(in the rows, 128 means zero)
Each row has a class, written after it.
[128 160 112 116 165  85 151 130 118 134 116 133 115 137  97 110 156 127
 138 126 141 132 213 131 132 179 144 147  93 138 108 111 166 155 147 159
  94 151 122 119 134 122 115 137  62 135 138 130]
J_828
[124 162 128 111 133 145 135 117 134 117 131 120 125 151 111 129 147 158
 129  95 106 111 181 137 120 115 132 146  89 143 150 128 152 116  93 158
 146 126  90 131 134 104 150 155 169 126 147 132]
J_366
[117 156 143 114 122 136 135 150 131 118 158 100 122 136 130 121 155 173
  90  96 115 103 182 151 137 123 125 133  81 141 143 132 135 129 109 166
 138 135  95 137 131  87 168 144 156 112 164 146]
J_741
[109 164 131 120 115 133 138 149 132 122 145  97 121 132 120 118 161 168
  97  97 110 105 178 142 139 128 123 123  82 138 150 133 130 122 105 174
 137 138  99 138 132  84 165 146 162 123 153 152]
J_642
[120 167 133 123 123 145 144 120 135 114 148 115 114 143 114 134 150 153
 129  89 109 115 184 144 125 119 134 146  92 136 150 134 147 113 108 169
 143 130  95 130 134  94 150 146 160 128 137 140]
J_62
[122 160 121 121 129 146 135 122 137 117 144 122 110 151 112 125 154 154
 130 102 111 111 181 133 116 113 136 146  98 141 152 135 149 116 105 158
 152 134  95 127 128  99 150 148 158 129 132 133]
J_358
[152 132 141 123 122 119 127 170 143 109 130 129 133 137 140 149 166 130
 169 127 139 131 130 122 162 135 123 113 118  90 132 118 126 142 172 124
 124 144 117 146 133 123 147 122 104 136 116 121]
J_741
[128 146 113 122 155  96 152 115 119 138 141 139 118 135  90 114 147 131
 121 128 146 139 183 129 125 172 135 149 112 126 103  98 153 170 148 143
 113 154 115 126 137 127 120 134  98 130 134 116]
J_642
[124 158 106 117 167  83 144 121 127 136 121 129 104 131 108 111 151 122
 123 119 142 125 204 133 141 170 134 150  94 137 107 113 160 161 155 164
 109 146 112 120 139 119 125 133  68 127 147 125]
J_741
[116 148 134  97 119 158 131 130 124 117 141 109 133 138 119 116 151 163
 106 106 124  94 176 131 124 123 129 149  74 137 157 133 134 127  76 144
 149 135  83 123 145  90 163 153 186 128 148 135]
J_642
[139 148 125 106 144 118 131 101 133 135  69 119 124 139  87 143 169  92
 143 128 132 107 228 112 134 171 127 158  98 118 151  95 123 170 116 182
  93 121 141 111 126 103 111 151 133 111 140 107]
J_366
[103 129 115 144 128 148 128 127 184 120 190 133  83 165 103 143 180 117
 165  83 115 150 150 131 129 112 132 157 144 104 148 106 128 119 116 161
 146 133 123  93 133  80 149 111 159 142 100 122]
J_642
[123 171 127 118 128 146 147 123 128 110 136 122 119 151 113 129 156 161
 135  89 106 108 186 132 116 111 137 149  85 147 144 131 160 120 105 162
 138 128  89 129 132 107 147 153 148 135 142 141]
J_828
[158 127 139 120 107 123 135 175 141 106 140 123 141 137 137 156 159 128
 179 137 138 131 128 117 153 137 134 107 124  92 126 109 133 145 170 110
 110 150 127 149 128 129 143 128 101 131 113 130]
J_828
[126 166 128 115 127 141 139 115 135 115 142 116 114 150 114 135 151 157
 125  96 108 108 186 137 122 115 131 150  88 135 146 132 160 121 111 159
 142 121  91 129 135 101 155 145 158 124 146 133]
J_741
[155 119 108 123 136 121 127 138 150  99 117 141 128 110 141 138 171 107
 187 115 134 132 121 102 152 121 125 127 112  99 137 124 131 163 155 154
 142 141 119 127 138 144 127 129  75 154 121 117]
J_800
[129 156 125 108 126 119 125 103 126 135  74 126 129 138  86 145 177 105
 144 131 131  97 228 110 126 176 123 158  97 113 147  97 116 160 121 181
  98 117 133 109 133  97 119 149 135 118 138 110]
J_642
[116 161 122 124 131 132 135 143 135 112 149 107 107 135 117 116 171 156
 113  92 114 112 194 139 141 126 135 131  89 147 153 138 136 125 117 180
 136 140 103 129 123  90 153 140 144 124 145 146]
J_358
[141 140 121  98 128 101 142  94 136 139  67 111 125 134  85 155 164  85
 121 129 136 101 247 111 121 186 139 168  92 108 136  87 118 162 129 171
  83 128 137 111 123  99 113 141 112 114 140 119]
J_62
[113 129 109 148 119 141 135 133 201 125 206 129  70 162 106 161 160  90
 152  92 122 141 157 142 121 109 143 154 147  93 154 102 131  99 126 171
 140 132 134 106 128  82 149 112 154 133  77 126]
J_62
[157 119 130 123 121 124 129 169 146 109 136 126 127 139 134 144 162 122
 175 143 140 136 125 112 155 133 132 111 127  94 136 120 130 143 162 113
 123 155 128 143 124 127 143 123 113 136 100 123]
J_358
[124 147 101 125 176  88 147 125 128 134 120 135 101 125 103 103 154 118
 124 121 145 130 201 127 142 172 146 145 102 139 111 117 157 154 155 160
 108 157 121 112 130 119 115 129  67 134 133 128]
J_358
[138 149 107 113 167 105 152  92 114 126 141 145 118 141 100 121 143 116
 154 116 138 133 193 129 131 156 155 150  99 127 110 105 158 153 146 160
 100 146 109 117 140 136 121 121  83 121 137 110]
J_800
[126 156 112 115 173  85 144 124 123 134 122 133 105 133 103 106 151 123
 126 123 144 126 207 134 144 176 140 147  96 129 111 115 167 161 155 163
 105 146 113 118 138 119 122 129  68 130 141 125]
J_741
[110 134 123 147 125 146 136 130 180 118 188 131  87 172 105 144 177 118
 179  83 111 153 163 137 123 109 138 161 143 113 145 106 134 118 117 161
 137 132 123  95 128  86 145 119 147 138  96 124]
J_828
[148 132 113 112 140 113 142  98 148 133  63 124 121 133  89 146 172  82
 150 127 142 109 227 104 131 172 133 163 109 112 145  96 141 173 131 164
  97 129 151 108 115 107 113 147 115 123 124 108]
J_358
[158 121 137 119 121 123 136 164 138 110 138 126 138 137 136 145 165 120
 165 138 143 139 120 119 156 140 128 112 125  81 130 119 123 139 167 117
 120 153 124 152 128 126 146 129  97 130 106 123]
J_800
[117 157 136 100 136 158 134 119 122 108 147 121 130 151 121 111 150 165
 115 100 124 114 175 140 129 119 135 159  72 143 155 135 140 119  72 148
 151 139  82 125 138  88 158 154 177 133 141 127]
J_942
[162 129 148 119 109 127 135 178 137 110 139 120 145 140 138 156 154 130
 177 144 139 131 121 118 149 136 131 105 126  96 123 111 137 142 165 101
 111 152 132 153 128 132 144 131 105 131 110 128]
J_828
[123 161 106 110 172  82 146 117 126 131 123 136 109 135  97 108 156 117
 133 128 144 138 208 131 146 183 144 146  95 130 112 111 156 157 150 159
  97 148 127 115 134 118 115 130  69 133 135 122]
J_942
[117 138 108 142 117 131 130 124 197 129 202 130  83 170 107 162 158  86
 156 101 117 138 155 143 122 114 141 146 147  98 149  97 129  98 124 151
 139 127 136 107 128  88 144 119 152 134  82 110]
J_942
[ 97 137 108 134 123 133 126 135 188 130 188 125  77 156 114 145 165 103
 149  97 117 125 158 135 120 105 136 143 136  88 161 118 112  94 125 176
 144 131 121  93 131  78 156 130 157 117  94 124]
J_800
[123 151 131 109 140 119 128 109 122 133  72 136 124 149  95 130 180 108
 135 133 137 115 225 119 137 179 121 165  94 118 146 101 108 161 114 183
  91 122 130 112 126  91 115 155 126 121 133 107]
J_942
[133 145 116 101 129  94 138  98 143 141  60 109 125 137  90 147 171  78
 122 127 131 103 244 112 132 186 132 157  96 113 138  87 105 159 127 169
  84 125 140 106 122  96 111 152 116 113 139 108]
J_942
[145 142 111 100 128 102 143  94 142 142  68 109 127 136  89 163 167  83
 120 127 131 101 252 113 121 181 136 152  94 117 136  83 121 161 127 156
  90 131 141 107 123  94 114 151 113 108 145 115]
J_869
[144 133 124 101 139 119 138  96 142 133  62 123 132 133  91 141 166  86
 158 121 139 109 221 108 135 169 128 159 106 112 155  93 142 175 116 168
 103 122 145 105 123 110 112 152 133 117 135 104]
J_366
[148 111 111 132 117 120 126 153 169  90 114 134 123 104 147 155 171 107
 196 122 143 143 117 109 168 130 120 126 133  85 146 125 126 162 158 151
 123 135 137 132 126 122 136 123 102 154 106 127]
J_62
[113 146 128 105 133 165 135 123 126 111 113 118 138 144 127 119 149 170
 118  90 121 111 196 134 129 114 132 156  68 149 159 132 137 130  70 153
 159 136  79 123 140  81 157 161 169 136 154 141]
J_869
[123 147 107 121 159 108 145 109 128 133 148 137 115 128  89 112 147 118
 121 122 143 137 181 123 129 159 139 151 116 120 117 104 149 168 143 152
 120 152 118 112 141 128 116 125 109 134 128 112]
J_642
[150 104 125 128 119 124 133 154 147  98 122 139 130 112 147 133 181 116
 187 130 145 150 100 112 168 135 110 119 134  81 145 133 120 165 153 144
 127 139 126 135 119 126 142 137  98 149 106 123]
J_800
[161 123 133 121 119 133 131 165 145 108 140 130 144 138 140 165 158 127
 167 138 143 138 128 116 156 134 129 108 122  94 127 106 133 148 167 102
 124 153 132 150 130 121 143 126 106 130 116 127]
J_869
[139 142 113  94 131  98 138  95 141 141  82 116 119 137  87 146 173  75
 116 136 137 106 235 109 126 185 133 163  97 110 136  83 112 164 127 167
  83 130 138 105 124 102 111 146 114 114 134 104]
J_942
[140 138 113 100 127 108 136  97 141 136  67 112 125 134  94 155 171  82
 122 128 132 100 244 111 124 175 133 152  94 117 141  89 112 165 125 170
  96 127 135 102 123  96 114 151 114 112 145 115]
J_869
[ 95 137  98 140 129 121 126 134 195 126 174 131  69 162 107 150 169 106
 160  93 115 132 179 129 127 112 142 143 132  99 163 112 125  95 129 174
 141 135 129  86 122  76 149 123 155 129  94 126]
J_358
[140 137 128 102 134 116 142 102 137 133  76 133 134 141  95 141 172  89
 139 130 147 117 214 110 137 177 124 164 106 110 142  92 131 167 125 156
  98 124 147 113 121 105 113 154 123 124 126 103]
J_942
[119 154 134  99 125 158 135 128 124 110 135 111 136 144 122 119 145 165
 121  98 116  99 187 133 118 112 138 157  69 147 153 132 143 126  75 147
 143 135  82 121 141  97 157 156 167 130 153 138]
J_828
[158 111 116 122 125 119 125 156 160  94 114 136 129 110 141 145 172 113
 192 131 137 142 110 110 165 131 117 112 131  88 150 125 129 162 148 141
 125 137 131 132 124 131 133 128 110 152 110 116]
J_366
[119 163 130 117 126 147 141 115 135 111 151 118 112 145 113 134 154 154
 130  93 117 119 176 136 123 117 137 153  92 133 151 135 150 120 109 169
 142 129  96 130 131  95 153 141 162 130 134 144]
J_62
[ 95 133  99 136 126 125 125 140 200 129 177 125  70 160 108 147 169 104
 151  99 118 132 178 127 125 111 141 142 136  97 167 117 123  98 128 167
 142 133 131  83 123  76 149 124 161 125  93 128]
J_358
[141 131 116 112 139 120 139  98 148 130  74 127 126 134  94 151 172  84
 143 121 145 119 223 111 136 169 124 157 108 112 143  92 134 177 130 162
 102 125 147 104 119  98 117 154 119 118 135 112]
J_869
[146 135 130 108 129 124 142 103 144 132  77 123 128 128  97 153 161  84
 152 129 149 114 210 114 132 170 127 164 112 101 148  94 132 168 129 167
  93 128 149 113 122 102 118 144 129 117 121 111]
J_62
[134 147 131 107 148 117 132 106 127 138  57 126 132 143  88 138 168 105
 141 127 130 106 234 116 133 175 123 162  93 123 146  96 121 166 111 178
  94 120 135 113 126  98 114 157 130 112 147 109]
J_366
[144 127 118 108 130 117 140 106 148 138  70 118 123 133  92 146 172  83
 143 133 146 110 223 104 133 174 130 159 115 108 151  96 133 170 129 158
  93 131 154 110 114 100 118 148 127 116 123 108]
J_358
[145 138 123 103 134 112 138  95 145 135  75 123 127 135  94 151 165  83
 147 121 143 105 226 110 133 168 125 164 105 106 147  90 146 171 132 165
 100 116 146 107 124 108 118 144 124 114 137 102]
J_741
[128 155 107 112 169  81 146 116 125 136 115 130 111 128 104 114 146 117
 122 120 143 125 212 132 141 175 142 146  95 130 110 111 160 160 155 156
 100 142 116 116 137 121 117 127  70 128 149 123]
J_741
[135 148 119 111 139 111 133 107 131 138  59 120 122 137  90 141 175  95
 140 131 136 100 244 109 132 178 130 161  97 122 147  99 117 166 126 181
  90 126 141 113 121  97 112 150 120 119 135 112]
J_358
[164 116 105 125 130 117 128 142 157  97 122 135 128 104 140 145 174 103
 183 117 135 131 119 104 148 124 126 124 121  98 131 120 131 166 162 146
 140 143 124 133 137 151 125 127  69 156 118 117]
J_800
[120 148 103 120 163 104 143 112 125 133 133 141 112 133  87 112 153 124
 124 122 144 141 193 120 126 164 136 157 114 128 114 102 156 170 144 154
 118 150 119 114 142 131 113 125  93 139 134 115]
J_642
[132 151 104 113 161  95 145 100 119 125 138 149 113 145  93 124 150 127
 141 124 136 128 194 124 129 162 150 147 104 128 104 101 158 165 151 148
  98 147 112 109 141 138 120 110  83 128 147 111]
J_642
[115 171 118 118 126 139 138 118 133 118 141 121 113 144 108 126 164 151
 124  94 110 105 177 133 123 120 128 138  89 136 152 135 141 116 108 169
 145 126  91 123 138 100 149 141 157 134 143 133]
J_642
[125 158 112 116 161  89 152 128 118 133 120 134 111 139 100 109 155 125
 136 124 143 131 211 128 136 176 147 145  94 137 112 111 166 152 148 159
  95 151 118 117 132 118 116 138  68 130 136 133]
J_828
[145 134 120 101 144 118 142  96 147 133  64 125 131 133  88 141 167  83
 150 126 139 111 216 107 136 167 126 158 106 105 156  98 136 173 117 168
 101 123 146 106 119 107 116 152 132 115 133 103]
J_366
[145 142 121  97 125  97 145  91 134 148  71 101 125 130  88 146 170  76
 122 128 134 105 240 113 122 187 134 155  92 105 141  92 109 159 128 170
  85 131 135 113 121  96 118 153 109 105 134 115]
J_800
[121 134  96 143 117 144 130 124 203 127 184 128  84 164 106 173 154  84
 162  93 114 138 178 138 117 108 143 139 141 102 156  94 133  97 122 160
 145 122 135  98 133  84 141 122 145 132  92 121]
J_869
[133 143 122  96 129  93 139  99 134 145  78 119 121 147  86 141 171  88
 113 138 133 107 242 117 124 190 129 157  95 113 137  87 111 158 122 160
  87 129 136 107 123  96 111 150 115 112 136 105]
J_942
[155 106 119 122 120 117 126 156 159  99 114 136 129 116 140 146 174 114
 182 133 141 144 110 110 163 136 115 116 134  90 147 121 131 164 148 133
 124 137 133 137 120 128 134 133 111 149 111 118]
J_366
[142 142 118  99 128 101 141  97 145 136  70 106 122 127  88 157 164  78
 126 125 136 100 246 113 124 182 139 162  95 107 141  88 114 164 128 174
  84 129 140 109 125  97 114 142 117 113 134 117]
J_62
[116 155 123 121 124 131 136 152 139 116 147  97 115 133 119 118 164 163
 102  99 115 110 193 144 134 129 133 128  88 142 151 133 133 120 111 177
 136 144 109 139 123  88 158 142 150 121 148 148]
J_358
[117 163 137 120 122 145 138 147 136 112 156 104 121 131 122 129 151 165
 104  94 116 109 187 148 133 121 133 135  86 135 150 130 135 119 110 180
 137 140 104 141 132  84 159 141 160 116 145 150]
J_62
[121 170 126 121 121 146 140 111 135 114 144 118 114 147 104 136 160 155
 134  96 108 110 174 131 120 119 131 144  94 135 147 134 152 119 112 161
 143 122  92 124 136  99 153 145 163 133 138 134]
J_642
[167 124 102 127 129 118 124 145 160  96 125 139 133 108 146 161 163 112
 174 126 136 132 118 108 144 120 122 114 115 111 121 115 135 165 166 130
 143 142 127 135 138 145 126 129  75 153 129 120]
J_869
[155 123 129 117 135 118 132 166 147 111 125 129 136 138 130 147 161 120
 169 131 136 137 132 112 165 138 132 110 112  92 135 111 129 146 163 122
 118 151 121 145 130 127 139 124 104 134 119 124]
J_366
[ 97 138  98 143 128 123 129 134 196 131 170 129  69 160 110 149 166 104
 163  93 114 131 176 129 127 109 142 140 133 103 164 117 119  92 128 170
 139 134 128  85 123  75 152 123 157 125  91 126]
J_358
[115 159 138 114 129 135 133 152 130 117 150 103 122 136 123 113 160 169
  96  98 113 110 183 149 142 124 126 125  85 146 155 133 130 128  99 174
 138 141  99 139 128  87 160 147 162 112 157 145]
J_366
[128 132 108 146 112 147 129 130 198 128 197 122  90 166 111 171 152  89
 163 102 117 136 156 144 112 106 141 140 151 102 147  94 136  98 123 150
 150 127 141 108 130  88 146 120 151 128  87 119]
J_869
[111 125 112 144 135 150 130 116 182 116 192 138  85 170 106 152 167 111
 175  84 118 160 163 137 128 111 140 156 142 109 146 101 141 119 116 153
 148 131 127  92 130  83 141 116 151 138  99 123]
J_869
[151 110 118 125 112 126 126 158 161  91 118 139 128 108 146 153 172 113
 196 131 147 147 111 110 163 132 117 122 133  79 151 125 124 160 154 148
 122 136 136 135 125 125 138 123 109 154 103 125]
J_62
[134 152 125 111 135 125 129  99 127 132  66 125 132 145  94 153 169 102
 142 130 136 109 240 117 128 172 128 161  95 121 143  91 117 165 124 177
  96 120 139 111 127  92 115 150 121 113 145 115]
J_869
[118 171 131 118 132 140 138 113 137 116 140 117 113 148 115 133 153 155
 131  85 107 106 185 139 128 112 130 146  86 135 151 136 157 119 111 166
 147 120  91 123 132  96 158 147 161 125 146 134]
J_741
[150 109 120 127 120 124 128 155 151  93 125 138 121 114 147 137 181 112
 190 131 146 150 100 110 164 131 112 121 135  84 146 135 123 159 155 144
 130 138 128 133 123 127 139 134  93 153 101 121]
J_800
[127 162 104 116 168  85 149 127 118 132 126 131 114 126 100 110 148 123
 120 128 138 125 209 128 135 174 148 145  88 138 107 113 155 154 148 159
  93 152 118 118 136 119 114 134  65 129 140 133]
J_828
[118 147 134  97 136 154 137 124 129 117 124 108 136 138 118 115 149 161
 119  89 116 104 193 130 136 119 138 151  63 143 169 131 140 126  69 157
 149 139  84 125 139  85 160 155 186 125 148 136]
J_366
[115 155 144 115 123 128 136 157 131 121 166  96 114 136 126 117 159 171
  83  96 119 104 187 153 142 131 124 128  82 140 142 129 139 134 115 167
 134 140  97 141 129  81 167 145 154 109 159 148]
J_741
[142 140 110 101 132 107 137  97 144 134  67 110 122 134  91 157 171  82
 121 126 132 104 252 113 126 180 135 154  94 117 138  87 114 168 126 165
  89 129 136 102 124  94 115 150 107 113 144 116]
J_869
[148 137 121 108 128 120 144 101 149 134  77 120 130 128  86 151 170  83
 149 129 143 109 205 104 129 173 124 157 108  97 144  91 136 166 132 163
  99 123 151 104 125 108 121 148 131 121 126 108]
J_642
[114 146 112 120 170 103 146 104 117 132 132 152 118 142  95 102 143 129
 121 121 145 149 191 134 132 168 139 162 116 128 111 101 149 165 133 150
 113 153 111 120 134 121 110 137 102 138 127 106]
J_942
